Below is a small trained network, with its code and all its weights. Each question gives an input and a class and asks what happens when units are switched off, that is, made to give their printed mean instead of their output.

import numpy as np


def w(rows, s, z=0):
    codes = np.array(rows[::2]) - 128.0
    scale = np.full(codes.shape[1], s)
    scale[-1] = z or s
    return codes * scale


def norm(h):
    return h / np.sqrt((h * h).mean(-1, keepdims=True) + 1e-5)


def f(y):
    return y / 2 * (1 + np.tanh(0.7978845608 * (y + 0.044715 * y**3)))


def log_softmax(a):
    a = a - a.max(-1, keepdims=True)
    return a - np.log(np.exp(a).sum(-1, keepdims=True))


def net(x, mask):
    res = np.array(x, float).reshape(1, 6) / 4 @ E
    u = 0
    for l in range(2):
        y = f(norm(res) @ A[l][:, :-1].T + A[l][:, -1])
        res = res + np.where(mask[u : u + 5], y, B[l][:, -1]) @ B[l][:, :-1]
        u += 5
    return log_softmax(norm(res)[-1] @ U[:, :-1].T + U[:, -1])


A, B = {}, {}
E = w([
[136,138,127,135],'x0',
[128,130,128,125],'x1',
[136,124,208,218],'x2',
[249,175,206,60],'x3',
[131,132,130,130],'x4',
[60,251,153,135],'x5',
],0.0027)
A[0] = w([
[222,24,89,168,121],'0.n0',
[127,92,238,228,135],'0.n1',
[103,110,73,27,5],'0.n2',
[205,159,188,62,154],'0.n3',
[90,255,139,157,66],'0.n4',
],0.0069,0.0023)
B[0] = w([
[46,108,153,77,234],'0.n0',
[122,205,22,41,229],'0.n1',
[120,241,84,84,148],'0.n2',
[120,140,142,225,253],'0.n3',
[96,1,146,42,229],'0.n4',
],0.0071,0.0032)
A[1] = w([
[48,140,219,96,188],'1.n0',
[108,230,83,124,1],'1.n1',
[21,96,55,182,103],'1.n2',
[47,95,2,187,193],'1.n3',
[131,187,177,198,44],'1.n4',
],0.0053,0.0017)
B[1] = w([
[92,2,97,150,211],'1.n0',
[77,164,114,53,141],'1.n1',
[216,141,199,176,219],'1.n2',
[204,173,221,161,251],'1.n3',
[142,129,194,159,129],'1.n4',
],0.005,0.0034)
U = w([
[97,125,154,106,255],'0',
[60,1,150,80,75],'1',
[195,153,182,221,113],'2',
[110,214,58,71,64],'3',
],0.0072,0.0045)

Each question gives the input, the list of numbers given to net, and the class t.
The units are the neurons (one row each of A and B). Each row of codes is followed by its name. A weight is (code - 128) times the scale printed after its matrix; where a second scale follows, it is the last column's (A, B and U).
mask holds one flag per neuron, layer by layer. A switched-off neuron (its flag False) gives its mean, the last column of its row in B, instead of its output. The means were averaged over made-up inputs and are rounded, as every weight is.
A unit's drop is (log p(t) with every unit on - log p(t) with that unit switched off) / (log p(t) with every unit on - log p(t) with every unit switched off).
The circuit of an input: a set's keep is (log p(t) with only the set's units on - log p(t) with every unit switched off) / (log p(t) with every unit on - log p(t) with every unit switched off). Starting from all 10 units, units are removed one at a time, each time the one whose removal leaves the highest keep (on an exact tie, the one counted first), for as long as the keep stays at least 0.8.
units of the circuit, in order: the units of the circuit, biggest drop first
unit that matters most: the unit with the biggest drop
k most important neurons: the k neurons with the biggest drops, biggest first
k most important neurons of layer l: the k neurons of layer l with the biggest drops, biggest first
drop when u is switched off: that unit's drop, to one decimal
input [-5,8,5,-4,-7,8], class 1: units of the circuit, in order -> (0.n4)
input [-8,-4,-7,-7,3,3], class 2: 2 most important neurons of layer 0 -> (0.n1; 0.n0)
input [4,-3,-6,7,-4,-3], class 2: 2 most important neurons -> (0.n1; 0.n3)
input [5,-2,6,-7,-4,-3], class 2: 2 most important neurons of layer 1 -> (1.n3; 1.n2)
input [-6,4,8,8,-6,8], class 1: 2 most important neurons of layer 1 -> (1.n0; 1.n3)
input [7,1,6,-7,1,-6], class 2: units of the circuit, in order -> (0.n4; 1.n3)
input [-5,0,-8,-1,-6,-6], class 3: 2 most important neurons -> (0.n2; 0.n4)
input [5,-4,7,-3,-4,-6], class 3: 3 most important neurons of layer 0 -> (0.n1; 0.n4; 0.n3)
input [6,5,6,-4,1,7], class 1: 2 most important neurons -> (0.n4; 0.n3)
input [-5,6,-5,4,-3,8], class 1: 2 most important neurons -> (0.n4; 0.n1)
input [7,6,-6,4,1,7], class 1: 3 most important neurons -> (0.n4; 0.n1; 1.n0)
input [-1,4,8,0,4,3], class 3: 2 most important neurons of layer 0 -> (0.n1; 0.n0)
input [5,1,7,6,3,-3], class 3: 2 most important neurons of layer 0 -> (0.n1; 0.n0)
input [5,-1,-2,8,6,2], class 2: unit that matters most -> 0.n3
input [-5,-2,0,-7,-2,5], class 2: 2 most important neurons of layer 1 -> (1.n2; 1.n3)
input [-6,-6,-6,6,5,0], class 2: 4 most important neurons -> (0.n3; 0.n1; 0.n0; 1.n4)
input [-2,3,7,-8,1,-5], class 2: 2 most important neurons -> (0.n4; 1.n3)
input [2,-2,4,-1,0,-1], class 3: drop when 0.n2 is switched off -> 0.0
input [7,6,6,2,5,8], class 1: drop when 0.n4 is switched off -> 1.0
input [4,7,-5,8,5,-3], class 2: drop when 0.n4 is switched off -> 0.2
input [-8,-3,4,-8,-7,4], class 2: unit that matters most -> 0.n0
input [4,-5,5,-8,6,1], class 2: drop when 1.n2 is switched off -> 0.1
